Below is a small trained network, with its code and all its weights. Each question gives an input and a class and asks what happens when units are switched off, that is, made to give their printed mean instead of their output.

import numpy as np


def w(rows, s, z=0):
    codes = np.array(rows[::2]) - 128.0
    scale = np.full(codes.shape[1], s)
    scale[-1] = z or s
    return codes * scale


def norm(h):
    return h / np.sqrt((h * h).mean(-1, keepdims=True) + 1e-5)


def f(y):
    return np.maximum(y, 0)


def log_softmax(a):
    a = a - a.max(-1, keepdims=True)
    return a - np.log(np.exp(a).sum(-1, keepdims=True))


def net(x, mask):
    res = np.array(x, float).reshape(1, 2) / 4 @ E
    u = 0
    for l in range(4):
        y = f(norm(res) @ A[l][:, :-1].T + A[l][:, -1])
        res = res + np.where(mask[u : u + 5], y, B[l][:, -1]) @ B[l][:, :-1]
        u += 5
    return log_softmax(norm(res)[-1] @ U[:, :-1].T + U[:, -1])


A, B = {}, {}
E = w([
[154,78,121,121,111,148,227,147],'x0',
[122,120,188,175,7,98,132,107],'x1',
],0.02)
A[0] = w([
[141,146,101,125,253,129,52,129,206],'L0N0',
[142,120,84,110,254,139,169,143,36],'L0N1',
[121,143,145,141,98,123,13,120,61],'L0N2',
[130,158,106,113,157,145,61,137,2],'L0N3',
[122,161,149,97,104,120,60,132,79],'L0N4',
],0.032,0.0041)
B[0] = w([
[10,107,100,111,181,28,148,201,255],'L0N0',
[212,144,130,120,151,205,126,95,237],'L0N1',
[161,119,124,124,105,203,87,84,224],'L0N2',
[154,166,121,150,35,5,175,117,186],'L0N3',
[86,146,163,155,158,188,83,110,189],'L0N4',
],0.03,0.031)
A[1] = w([
[149,119,132,135,187,184,142,147,64],'L1N0',
[158,162,133,123,211,216,59,115,40],'L1N1',
[196,104,155,154,41,121,208,103,105],'L1N2',
[254,162,157,115,137,96,87,166,2],'L1N3',
[232,154,100,84,249,185,105,131,97],'L1N4',
],0.037,0.0033)
B[1] = w([
[173,122,129,117,143,155,178,174,180],'L1N0',
[93,150,65,129,132,112,61,96,252],'L1N1',
[183,94,157,143,91,118,151,154,236],'L1N2',
[94,94,188,119,204,53,176,190,156],'L1N3',
[113,110,99,90,184,228,252,108,244],'L1N4',
],0.029,0.033)
A[2] = w([
[201,96,246,173,15,129,151,143,141],'L2N0',
[148,156,127,150,132,199,9,52,184],'L2N1',
[157,129,121,111,96,86,116,128,187],'L2N2',
[121,105,136,131,149,10,123,195,6],'L2N3',
[163,215,191,135,109,166,4,103,208],'L2N4',
],0.034,0.0026)
B[2] = w([
[187,184,213,198,114,200,65,253,251],'L2N0',
[163,53,113,114,18,134,140,6,245],'L2N1',
[110,156,99,120,180,154,93,145,156],'L2N2',
[123,218,132,149,58,73,141,108,217],'L2N3',
[131,55,51,170,98,199,98,79,205],'L2N4',
],0.028,0.031)
A[3] = w([
[156,146,152,81,161,53,114,132,71],'L3N0',
[100,179,139,92,82,47,153,164,84],'L3N1',
[150,138,165,164,123,138,81,208,9],'L3N2',
[52,147,138,146,162,3,94,203,207],'L3N3',
[161,161,151,91,194,186,137,90,6],'L3N4',
],0.041,0.0024)
B[3] = w([
[93,157,87,121,116,104,95,167,164],'L3N0',
[83,160,101,137,206,114,105,85,225],'L3N1',
[156,245,210,136,52,134,165,112,218],'L3N2',
[29,251,129,172,144,43,110,61,253],'L3N3',
[73,52,152,155,115,114,122,228,185],'L3N4',
],0.03)
U = w([
[70,199,86,125,170,4,116,112,163],'0',
[143,78,60,129,76,146,92,35,186],'1',
[127,86,86,91,219,180,235,191,126],'2',
[210,180,193,161,91,156,132,202,145],'3',
[177,70,137,69,165,34,80,153,1],'4',
],0.014,0.0066)

Each question gives the input, the list of numbers given to net, and the class t.
The units are the neurons (one row each of A and B). Each row of codes is followed by its name. A weight is (code - 128) times the scale printed after its matrix; where a second scale follows, it is the last column's (A, B and U).
mask holds one flag per neuron, layer by layer. A switched-off neuron (its flag False) gives its mean, the last column of its row in B, instead of its output. The means were averaged over made-up inputs and are rounded, as every weight is.
A unit's drop is (log p(t) with every unit on - log p(t) with that unit switched off) / (log p(t) with every unit on - log p(t) with every unit switched off).
unit that matters most: the unit with the biggest drop
top k neurons: the k neurons with the biggest drops, biggest first
k most important neurons of layer l: the k neurons of layer l with the biggest drops, biggest first
drop when u is switched off: that unit's drop, to one decimal
input [4,3], class 3: 3 most important neurons of layer 0 => (L0N0; L0N4; L0N1)
input [2,2], class 3: top 3 neurons => (L0N4; L0N0; L0N1)
input [6,0], class 2: unit that matters most => L0N0
input [1,7], class 3: top 4 neurons => (L0N0; L0N4; L0N1; L0N2)
input [2,5], class 3: top 2 neurons => (L0N0; L0N4)
input [2,7], class 3: top 3 neurons => (L0N0; L0N1; L0N4)
input [3,2], class 3: top 4 neurons => (L0N4; L0N0; L0N1; L0N2)
input [-1,5], class 1: 2 most important neurons of layer 0 => (L0N3; L0N1)
input [1,6], class 3: top 3 neurons => (L0N0; L0N4; L0N1)
input [1,-7], class 2: top 2 neurons => (L0N1; L1N4)
input [7,8], class 3: drop when L0N0 is switched off => 7.1
input [8,3], class 3: drop when L0N0 is switched off => 6.4
input [6,3], class 3: drop when L0N0 is switched off => 6.0
input [-5,1], class 1: top neuron => (L0N2)
